Below are the code and all the weights of a small trained network. Each question names an input and a target symbol and asks about switching units off, where a switched-off unit gives its printed mean instead of its output.

import numpy as np


def w(rows, s, z=0):
    codes = np.array(rows[::2]) - 128.0
    scale = np.full(codes.shape[1], s)
    scale[-1] = z or s
    return codes * scale


def norm(h):
    return h / np.sqrt((h * h).mean(-1, keepdims=True) + 1e-5)


def f(y):
    return y / 2 * (1 + np.tanh(0.7978845608 * (y + 0.044715 * y**3)))


def softmax(a):
    e = np.exp(a - a.max(-1, keepdims=True))
    return e / e.sum(-1, keepdims=True)


def log_softmax(a):
    a = a - a.max(-1, keepdims=True)
    return a - np.log(np.exp(a).sum(-1, keepdims=True))


def net(x, mask):
    ids = ['ΔΘΨαεμπφ'.index(c) for c in x.split()]
    T = len(ids)
    res = E[ids] + P[:T]
    u = 0
    for l in range(2):
        r = norm(res)
        for j in range(2):
            rows = slice(3 * j, 3 * j + 3)
            q, k, v = (r @ M[l][rows].T for M in (Q, K, V))
            z = softmax(np.where(np.tri(T) > 0, q @ k.T / 3**0.5, -1e9)) @ v
            o = O[l][rows]
            res = res + np.where(mask[u + j], z, o[:, -1]) @ o[:, :-1]
        u += 2
        y = f(norm(res) @ A[l][:, :-1].T + A[l][:, -1])
        res = res + np.where(mask[u : u + 4], y, B[l][:, -1]) @ B[l][:, :-1]
        u += 4
    return log_softmax(norm(res)[-1] @ U[:, :-1].T + U[:, -1])


Q, K, V, O, A, B = {}, {}, {}, {}, {}, {}
E = w([
[121,133,94,105,193,132,197,110,130],'Δ',
[179,104,79,137,24,90,241,46,82],'Θ',
[167,9,158,163,92,132,112,71,193],'Ψ',
[74,129,127,130,81,68,80,166,98],'α',
[169,45,40,106,86,200,137,42,159],'ε',
[119,124,100,108,159,89,109,121,168],'μ',
[106,115,179,38,126,41,142,47,149],'π',
[92,252,146,110,102,62,152,196,129],'φ',
],0.021)
P = w([
[12,110,126,138,46,100,127,99,179],'0',
[71,102,105,112,103,113,134,115,135],'1',
[100,101,115,108,126,111,140,110,129],'2',
[122,99,127,114,132,108,139,112,118],'3',
[139,99,139,124,138,105,140,109,116],'4',
[154,101,146,133,137,104,136,100,116],'5',
[165,102,153,142,140,102,137,94,116],'6',
[174,113,167,151,146,106,134,75,117],'7',
],0.011)
Q[0] = w([
[145,108,61,136,87,95,112,92,10],'0.h0',
[65,98,184,157,200,160,166,80,138],'0.h0',
[40,153,201,141,92,70,216,52,94],'0.h0',
[141,68,29,183,113,40,153,62,228],'0.h1',
[142,97,160,178,77,137,100,113,2],'0.h1',
[106,117,68,112,199,45,142,168,175],'0.h1',
],0.0059)
K[0] = w([
[214,134,178,157,105,117,164,181,59],'0.h0',
[164,255,118,137,203,156,62,54,127],'0.h0',
[142,200,175,180,108,143,104,45,69],'0.h0',
[124,39,81,116,220,93,104,155,208],'0.h1',
[33,82,137,93,74,153,86,188,113],'0.h1',
[62,178,104,117,91,130,163,112,220],'0.h1',
],0.0059)
V[0] = w([
[139,129,2,156,159,10,87,107,150],'0.h0',
[134,72,158,139,119,103,100,169,168],'0.h0',
[78,100,149,106,37,118,122,154,151],'0.h0',
[183,70,119,126,98,155,114,93,91],'0.h1',
[141,120,128,153,182,127,160,57,169],'0.h1',
[176,143,89,123,43,57,73,142,79],'0.h1',
],0.0065)
O[0] = w([
[179,48,230,81,111,136,56,129,40,255],'0.h0',
[82,96,136,151,64,177,135,142,132,84],'0.h0',
[13,189,154,107,88,183,34,2,148,171],'0.h0',
[152,64,148,5,48,70,189,172,154,53],'0.h1',
[22,194,107,203,85,181,12,121,110,243],'0.h1',
[180,68,49,88,118,247,171,159,103,32],'0.h1',
],0.0064,0.0049)
A[0] = w([
[178,173,144,158,198,112,130,117,115,148],'0.n0',
[146,104,62,139,151,255,141,70,135,50],'0.n1',
[192,64,211,90,87,208,63,117,169,2],'0.n2',
[140,102,134,37,187,218,176,119,124,46],'0.n3',
],0.0091,0.00064)
B[0] = w([
[120,13,171,147,121,220,148,131,79,254],'0.n0',
[103,211,116,104,134,141,22,66,192,150],'0.n1',
[205,91,238,114,186,189,225,116,72,192],'0.n2',
[2,191,77,154,93,43,139,134,124,137],'0.n3',
],0.0094,0.0048)
Q[1] = w([
[96,82,128,80,166,104,15,150,116],'1.h0',
[82,96,190,60,185,123,61,178,145],'1.h0',
[83,110,100,153,244,137,149,139,134],'1.h0',
[111,88,143,95,129,109,147,55,105],'1.h1',
[73,114,124,83,136,30,61,85,137],'1.h1',
[158,94,125,135,165,118,105,159,96],'1.h1',
],0.011)
K[1] = w([
[75,24,164,149,139,161,58,101,148],'1.h0',
[21,122,179,193,148,152,58,88,171],'1.h0',
[132,99,125,201,254,138,177,100,89],'1.h0',
[83,65,90,160,167,121,124,90,112],'1.h1',
[103,104,83,172,102,40,4,48,164],'1.h1',
[214,109,112,96,139,84,125,115,113],'1.h1',
],0.0098)
V[1] = w([
[165,39,136,72,162,103,158,69,85],'1.h0',
[175,89,65,49,178,122,130,81,164],'1.h0',
[92,214,163,26,108,148,75,188,244],'1.h0',
[116,136,142,176,82,53,59,2,182],'1.h1',
[95,12,97,95,90,174,160,115,80],'1.h1',
[94,183,231,99,95,203,110,108,114],'1.h1',
],0.006)
O[1] = w([
[119,172,150,168,94,135,170,101,149,192],'1.h0',
[89,169,170,137,111,51,125,199,143,95],'1.h0',
[101,109,190,186,230,123,170,90,116,47],'1.h0',
[86,254,113,87,120,173,196,233,85,254],'1.h1',
[87,232,161,175,170,128,136,145,140,172],'1.h1',
[164,129,30,147,121,109,94,185,116,212],'1.h1',
],0.0072,0.0063)
A[1] = w([
[119,129,103,124,83,146,171,97,134,58],'1.n0',
[154,3,134,140,162,173,178,130,110,27],'1.n1',
[131,125,175,84,136,47,143,85,167,4],'1.n2',
[141,103,126,127,144,158,154,135,85,154],'1.n3',
],0.017,0.0028)
B[1] = w([
[204,86,125,154,194,98,106,179,126,180],'1.n0',
[52,128,180,141,37,141,247,72,207,254],'1.n1',
[180,89,207,63,136,30,91,7,131,191],'1.n2',
[188,81,161,131,195,134,111,225,191,216],'1.n3',
],0.014,0.0078)
U = w([
[191,66,168,93,245,160,134,206,48,130],'Δ',
[186,141,40,80,101,213,59,91,183,137],'Θ',
[155,143,98,121,130,109,107,143,146,4],'Ψ',
[58,209,95,139,102,137,125,152,37,221],'α',
[149,135,104,141,127,121,105,130,128,27],'ε',
[115,95,137,132,71,150,188,156,211,159],'μ',
[169,107,169,79,163,33,115,59,79,133],'π',
[213,120,2,110,55,94,155,138,103,145],'φ',
],0.0086,0.0045)

Each question gives the input, a string of symbols that net reads in full, and the target symbol t.
The units are the heads (3 rows each of Q, K, V and O) and the neurons (one row each of A and B). Each row of codes is followed by its name. A weight is (code - 128) times the scale printed after its matrix; where a second scale follows, it is the last column's (O, A, B and U).
mask holds one flag per unit, layer by layer, with each layer's heads first. A switched-off unit (its flag False) gives its mean, the last column of its rows in O or B, instead of its output. The means were averaged over made-up inputs and are rounded, as every weight is.
A unit's drop is (log p(t) with every unit on - log p(t) with that unit switched off) / (log p(t) with every unit on - log p(t) with every unit switched off).
The circuit of an input: a set's keep is (log p(t) with only the set's units on - log p(t) with every unit switched off) / (log p(t) with every unit on - log p(t) with every unit switched off). Starting from all 12 units, units are removed one at a time, each time the one whose removal leaves the highest keep (on an exact tie, the one counted first), for as long as the keep stays at least 0.8.
units of the circuit, in order: the units of the circuit, biggest drop first
unit that matters most: the unit with the biggest drop
top k neurons: the k neurons with the biggest drops, biggest first
top k neurons in layer l: the k neurons of layer l with the biggest drops, biggest first
drop when u is switched off: that unit's drop, to one decimal
input Θ φ μ φ ε μ, target Δ: unit that matters most	0.h0
input Θ φ ε φ Δ Θ, target Δ: top 3 neurons	1.n0, 0.n0, 0.n1
input μ Δ φ φ, target Δ: units of the circuit, in order	0.h1, 1.n1
input Θ φ Δ Δ, target Δ: top 3 neurons in layer 0	0.n2, 0.n0, 0.n3
input α μ α, target Δ: top 2 neurons	1.n1, 0.n2
input μ ε π Θ φ Θ, target Δ: top 2 neurons in layer 0	0.n3, 0.n1
input φ α Δ Δ Δ α, target Δ: top 2 neurons in layer 0	0.n0, 0.n2
input α ε π ε Δ Δ ε Δ, target μ: top 2 neurons in layer 0	0.n0, 0.n1
input π α Δ Δ, target Δ: top 3 neurons	0.n0, 0.n2, 1.n1
input μ φ α, target α: top 2 neurons in layer 0	0.n2, 0.n0
input π φ Δ Δ Δ φ, target Δ: units of the circuit, in order	1.h0, 1.n1
input π π Ψ α, target α: top 2 neurons in layer 1	1.n1, 1.n3
input π Δ π μ, target α: top 3 neurons in layer 1	1.n3, 1.n2, 1.n1
input φ φ μ α α φ ε α, target μ: top neuron in layer 0	0.n2
input φ π Δ ε φ Δ φ, target μ: top 2 neurons	0.n0, 1.n1
input φ φ φ Θ φ, target μ: drop when 1.n1 is switched off	1.6
input Δ Δ π Δ π μ Δ μ, target Δ: drop when 1.n1 is switched off	0.9
input Δ Δ Δ α μ, target α: drop when 0.h1 is switched off	0.4
input φ α α Δ α Δ μ α, target μ: drop when 0.n2 is switched off	3.6
input φ Δ Θ π φ π Δ Δ, target μ: top neuron in layer 0	0.n0
